Below are the code and all the weights of a small trained network. Each question names an input and a target symbol and asks about switching units off, where a switched-off unit gives its printed mean instead of its output.

import numpy as np


def w(rows, s, z=0):
    codes = np.array(rows[::2]) - 128.0
    scale = np.full(codes.shape[1], s)
    scale[-1] = z or s
    return codes * scale


def f(y):
    return y / 2 * (1 + np.tanh(0.7978845608 * (y + 0.044715 * y**3)))


def softmax(a):
    e = np.exp(a - a.max(-1, keepdims=True))
    return e / e.sum(-1, keepdims=True)


def log_softmax(a):
    a = a - a.max(-1, keepdims=True)
    return a - np.log(np.exp(a).sum(-1, keepdims=True))


def net(x, mask):
    ids = ['αβδεηθπστφψω'.index(c) for c in x.split()]
    T = len(ids)
    res = E[ids] + P[:T]
    u = 0
    for l in range(2):
        r = res
        for j in range(3):
            rows = slice(3 * j, 3 * j + 3)
            q, k, v = (r @ M[l][rows].T for M in (Q, K, V))
            z = softmax(np.where(np.tri(T) > 0, q @ k.T / 3**0.5, -1e9)) @ v
            o = O[l][rows]
            res = res + np.where(mask[u + j], z, o[:, -1]) @ o[:, :-1]
        u += 3
        y = f(res @ A[l][:, :-1].T + A[l][:, -1])
        res = res + np.where(mask[u : u + 16], y, B[l][:, -1]) @ B[l][:, :-1]
        u += 16
    return log_softmax(res[-1] @ U[:, :-1].T + U[:, -1])


Q, K, V, O, A, B = {}, {}, {}, {}, {}, {}
E = w([
[84,142,159],'α',
[138,157,151],'β',
[58,109,170],'δ',
[16,134,99],'ε',
[112,138,252],'η',
[109,195,162],'θ',
[187,110,85],'π',
[175,94,115],'σ',
[70,193,76],'τ',
[140,139,120],'φ',
[118,76,141],'ψ',
[114,68,149],'ω',
],0.023)
P = w([
[251,75,249],'0',
[227,141,254],'1',
[211,175,232],'2',
[201,197,236],'3',
[189,190,228],'4',
[197,163,236],'5',
],0.0026)
Q[0] = w([
[101,162,219],'0.h0',
[66,136,169],'0.h0',
[69,112,78],'0.h0',
[147,248,79],'0.h1',
[95,80,129],'0.h1',
[131,82,164],'0.h1',
[140,148,113],'0.h2',
[91,130,172],'0.h2',
[38,167,251],'0.h2',
],0.013)
K[0] = w([
[6,154,241],'0.h0',
[117,232,249],'0.h0',
[191,97,210],'0.h0',
[102,147,69],'0.h1',
[255,107,249],'0.h1',
[129,183,113],'0.h1',
[144,134,168],'0.h2',
[36,118,80],'0.h2',
[88,177,85],'0.h2',
],0.011)
V[0] = w([
[143,203,1],'0.h0',
[78,135,41],'0.h0',
[118,80,108],'0.h0',
[200,21,112],'0.h1',
[116,80,3],'0.h1',
[124,67,218],'0.h1',
[109,82,225],'0.h2',
[107,131,155],'0.h2',
[176,138,82],'0.h2',
],0.0089)
O[0] = w([
[30,94,128,62],'0.h0',
[72,124,192,74],'0.h0',
[83,119,92,83],'0.h0',
[175,193,175,2],'0.h1',
[32,31,38,68],'0.h1',
[149,183,131,110],'0.h1',
[31,117,118,121],'0.h2',
[72,6,109,149],'0.h2',
[254,229,103,95],'0.h2',
],0.0042,0.0075)
A[0] = w([
[91,90,165,58],'0.n0',
[121,109,72,189],'0.n1',
[84,164,147,167],'0.n2',
[109,1,115,253],'0.n3',
[113,144,171,82],'0.n4',
[109,91,171,87],'0.n5',
[137,78,89,176],'0.n6',
[108,183,128,104],'0.n7',
[174,180,98,16],'0.n8',
[121,38,218,160],'0.n9',
[95,193,111,152],'0.n10',
[194,116,175,3],'0.n11',
[47,159,149,146],'0.n12',
[139,131,65,103],'0.n13',
[99,159,20,214],'0.n14',
[115,134,121,61],'0.n15',
],0.011,0.0033)
B[0] = w([
[145,134,124,143],'0.n0',
[127,199,94,158],'0.n1',
[142,135,154,219],'0.n2',
[158,164,215,194],'0.n3',
[163,113,108,166],'0.n4',
[134,101,139,143],'0.n5',
[174,163,98,140],'0.n6',
[118,126,148,172],'0.n7',
[161,97,121,139],'0.n8',
[113,169,141,209],'0.n9',
[59,164,169,208],'0.n10',
[102,161,2,170],'0.n11',
[115,113,176,255],'0.n12',
[115,182,42,135],'0.n13',
[70,184,79,223],'0.n14',
[68,113,112,115],'0.n15',
],0.0072,0.005)
Q[1] = w([
[75,159,80],'1.h0',
[77,149,37],'1.h0',
[166,131,163],'1.h0',
[134,89,78],'1.h1',
[254,216,184],'1.h1',
[149,131,155],'1.h1',
[96,77,81],'1.h2',
[197,53,43],'1.h2',
[122,248,190],'1.h2',
],0.0092)
K[1] = w([
[126,232,207],'1.h0',
[26,163,120],'1.h0',
[164,59,102],'1.h0',
[198,105,120],'1.h1',
[50,130,32],'1.h1',
[162,99,178],'1.h1',
[75,127,209],'1.h2',
[23,141,107],'1.h2',
[247,177,237],'1.h2',
],0.011)
V[1] = w([
[142,146,146],'1.h0',
[165,33,101],'1.h0',
[129,141,162],'1.h0',
[38,91,184],'1.h1',
[182,2,177],'1.h1',
[192,149,201],'1.h1',
[144,80,176],'1.h2',
[62,90,59],'1.h2',
[101,115,132],'1.h2',
],0.008)
O[1] = w([
[112,163,61,141],'1.h0',
[165,96,68,51],'1.h0',
[161,128,108,144],'1.h0',
[60,152,118,182],'1.h1',
[183,56,168,3],'1.h1',
[253,78,234,127],'1.h1',
[149,104,88,130],'1.h2',
[133,182,231,51],'1.h2',
[146,161,145,117],'1.h2',
],0.0051,0.011)
A[1] = w([
[74,181,135,67],'1.n0',
[81,106,68,49],'1.n1',
[130,65,144,142],'1.n2',
[70,169,89,61],'1.n3',
[96,75,215,213],'1.n4',
[199,78,94,145],'1.n5',
[174,66,152,102],'1.n6',
[116,166,144,3],'1.n7',
[225,114,96,157],'1.n8',
[193,202,54,201],'1.n9',
[226,195,167,93],'1.n10',
[96,132,187,36],'1.n11',
[133,146,73,86],'1.n12',
[78,105,188,123],'1.n13',
[175,94,179,136],'1.n14',
[238,140,7,154],'1.n15',
],0.011,0.0055)
B[1] = w([
[194,144,125,252],'1.n0',
[255,113,180,167],'1.n1',
[193,39,50,132],'1.n2',
[115,100,56,253],'1.n3',
[155,156,141,190],'1.n4',
[67,113,88,156],'1.n5',
[185,125,17,145],'1.n6',
[214,56,122,147],'1.n7',
[67,147,131,168],'1.n8',
[83,68,143,211],'1.n9',
[131,196,72,183],'1.n10',
[191,77,119,162],'1.n11',
[180,40,190,155],'1.n12',
[105,66,183,184],'1.n13',
[240,99,27,160],'1.n14',
[104,72,186,192],'1.n15',
],0.0071,0.013)
U = w([
[186,255,167,137],'α',
[146,167,116,91],'β',
[68,98,145,33],'δ',
[141,143,154,149],'ε',
[184,149,86,39],'η',
[130,90,86,57],'θ',
[197,149,87,3],'π',
[20,174,211,230],'σ',
[171,101,167,151],'τ',
[126,142,129,131],'φ',
[131,160,127,66],'ψ',
[62,227,46,202],'ω',
],0.0089,0.0045)

Each question gives the input, a string of symbols that net reads in full, and the target symbol t.
The units are the heads (3 rows each of Q, K, V and O) and the neurons (one row each of A and B). Each row of codes is followed by its name. A weight is (code - 128) times the scale printed after its matrix; where a second scale follows, it is the last column's (O, A, B and U).
mask holds one flag per unit, layer by layer, with each layer's heads first. A switched-off unit (its flag False) gives its mean, the last column of its rows in O or B, instead of its output. The means were averaged over made-up inputs and are rounded, as every weight is.
A unit's drop is (log p(t) with every unit on - log p(t) with that unit switched off) / (log p(t) with every unit on - log p(t) with every unit switched off).
The circuit of an input: a set's keep is (log p(t) with only the set's units on - log p(t) with every unit switched off) / (log p(t) with every unit on - log p(t) with every unit switched off). Starting from the 12 units with the biggest drops (on a tie, the unit counted first), units are removed one at a time, each time the one whose removal leaves the highest keep (on an exact tie, the one counted first), for as long as the keep stays at least 0.8.
circuit, biggest first: the units of the circuit, biggest drop first
unit that matters most: the unit with the biggest drop
top k neurons: the k neurons with the biggest drops, biggest first
top k neurons in layer l: the k neurons of layer l with the biggest drops, biggest first
heads that matter: for each layer, one digit per head in row order, 1 if its drop is at least 0.15 and else 0, layers parted by /
input θ δ θ δ, target τ: unit that matters most	1.h1
input θ π τ τ θ, target ω: top 3 neurons	(0.n14 1.n3 1.n15)
input τ θ ψ τ ψ, target ω: circuit, biggest first	(1.h1 0.h1 0.n14)
input ψ θ δ θ θ, target α: circuit, biggest first	(0.h1 1.h1 1.n3)
input σ δ σ θ ε η, target ω: circuit, biggest first	(0.h0 1.h1 0.n11)
input ε ω ω, target σ: top 2 neurons	(0.n3 1.n14)
input δ ε ψ, target σ: top 2 neurons	(0.n3 1.n14)
input θ θ δ ω, target π: heads that matter	000 / 010
input π τ ε θ, target σ: circuit, biggest first	(0.h0 1.n14)
input θ σ τ τ η, target θ: top 2 neurons in layer 1	(1.n9 1.n12)
input ω τ β, target ω: circuit, biggest first	(1.h1 0.n14)
input β τ α, target ω: circuit, biggest first	(1.h1 0.h1 0.n14)
input θ ε σ δ ω ω, target σ: top 3 neurons	(0.n3 0.n9 1.n0)
input θ τ φ ψ π, target ω: unit that matters most	1.h2
input τ ψ φ, target ω: top 2 neurons in layer 1	(1.n15 1.n13)
input θ θ θ π θ ω, target π: top 3 neurons	(0.n14 1.n14 1.n6)
input θ θ δ δ τ θ, target ω: circuit, biggest first	(1.h1 0.n14)
input σ θ τ θ φ, target ω: heads that matter	010 / 010
input σ θ δ η τ δ, target θ: top 3 neurons in layer 1	(1.n9 1.n12 1.n3)
input η ε θ τ φ, target σ: unit that matters most	0.h0
input δ τ τ π τ π, target ω: top 2 neurons	(0.n14 0.n3)
input ω δ σ, target θ: top 3 neurons	(0.n14 1.n15 0.n10)
input δ δ θ π, target δ: top 2 neurons	(1.n15 1.n9)
input δ θ θ σ θ σ, target θ: top 2 neurons	(0.n14 1.n15)
input τ δ θ ω σ, target ω: top 2 neurons in layer 0	(0.n14 0.n10)
